Below is a small trained network, with its code and all its weights. Each question gives an input and a class and asks what happens when units are switched off, that is, made to give their printed mean instead of their output.

import numpy as np


def w(rows, s, z=0):
    codes = np.array(rows[::2]) - 128.0
    scale = np.full(codes.shape[1], s)
    scale[-1] = z or s
    return codes * scale


def f(y):
    return np.maximum(y, 0)


def log_softmax(a):
    a = a - a.max(-1, keepdims=True)
    return a - np.log(np.exp(a).sum(-1, keepdims=True))


def net(x, mask):
    res = np.array(x, float).reshape(1, 2) / 4 @ E
    y = f(res @ A[0][:, :-1].T + A[0][:, -1])
    res = res + np.where(mask, y, B[0][:, -1]) @ B[0][:, :-1]
    return log_softmax(res[-1] @ U[:, :-1].T + U[:, -1])


A, B = {}, {}
E = w([
[123,188,123,4,181,135],'x0',
[172,57,77,124,165,205],'x1',
],0.014)
A[0] = w([
[206,56,86,124,154,159,115],'N1',
[101,188,201,120,77,40,132],'N2',
[107,122,125,213,113,198,130],'N3',
[112,65,78,134,194,225,115],'N4',
[137,18,131,190,51,96,92],'N5',
[193,171,137,138,100,141,251],'N6',
[56,144,203,161,115,38,87],'N7',
[135,59,146,126,45,105,189],'N8',
[43,196,169,42,199,176,194],'N9',
[120,176,103,2,147,134,102],'N10',
[133,172,198,111,81,44,77],'N11',
[96,87,164,225,80,130,77],'N12',
[98,116,165,85,201,120,81],'N13',
[203,92,53,117,152,191,78],'N14',
[147,162,66,46,228,138,148],'N15',
],0.0099,0.011)
B[0] = w([
[203,85,109,106,113,116,198],'N1',
[162,60,174,119,105,110,209],'N2',
[109,156,53,146,101,152,187],'N3',
[186,61,166,57,125,76,207],'N4',
[144,164,82,122,105,195,206],'N5',
[93,66,86,214,246,92,218],'N6',
[182,99,148,95,99,131,184],'N7',
[111,137,98,190,124,152,194],'N8',
[148,118,92,151,129,154,248],'N9',
[173,151,75,160,69,148,215],'N10',
[137,113,140,73,83,115,178],'N11',
[139,139,118,113,78,187,190],'N12',
[143,152,132,146,75,187,154],'N13',
[152,95,163,97,81,124,190],'N14',
[111,146,89,174,125,175,226],'N15',
],0.013,0.015)
U = w([
[142,235,69,149,59,225,35],'0',
[183,72,166,1,77,98,133],'1',
[109,112,91,240,253,97,254],'2',
[90,191,195,38,226,155,75],'3',
[61,195,122,105,171,54,65],'4',
],0.0092,0.0062)

Each question gives the input, the list of numbers given to net, and the class t.
The units are the neurons (one row each of A and B). Each row of codes is followed by its name. A weight is (code - 128) times the scale printed after its matrix; where a second scale follows, it is the last column's (A, B and U).
mask holds one flag per neuron, in row order. A switched-off neuron (its flag False) gives its mean, the last column of its row in B, instead of its output. The means were averaged over made-up inputs and are rounded, as every weight is.
A unit's drop is (log p(t) with every unit on - log p(t) with that unit switched off) / (log p(t) with every unit on - log p(t) with every unit switched off).
The circuit of an input: a set's keep is (log p(t) with only the set's units on - log p(t) with every unit switched off) / (log p(t) with every unit on - log p(t) with every unit switched off). Starting from the 12 units with the biggest drops (on a tie, the unit counted first), units are removed one at a time, each time the one whose removal leaves the highest keep (on an exact tie, the one counted first), for as long as the keep stays at least 0.8.
units of the circuit, in order: the units of the circuit, biggest drop first
top k neurons: the k neurons with the biggest drops, biggest first
drop when u is switched off: that unit's drop, to one decimal
input [3,-2], class 2: units of the circuit, in order => (N5; N12; N14)
input [5,6], class 1: top 2 neurons => (N4; N14)
input [-1,5], class 1: units of the circuit, in order => (N4)
input [3,0], class 2: top 2 neurons => (N5; N12)
input [3,1], class 2: top 2 neurons => (N5; N12)
input [-3,2], class 2: units of the circuit, in order => (N10; N11)
input [-3,4], class 1: top 2 neurons => (N4; N15)
input [1,-4], class 1: top 3 neurons => (N15; N2; N11)
input [2,3], class 2: drop when N12 is switched off => 0.1
input [-3,6], class 1: drop when N11 is switched off => 0.0
input [-3,1], class 2: drop when N11 is switched off => 0.1
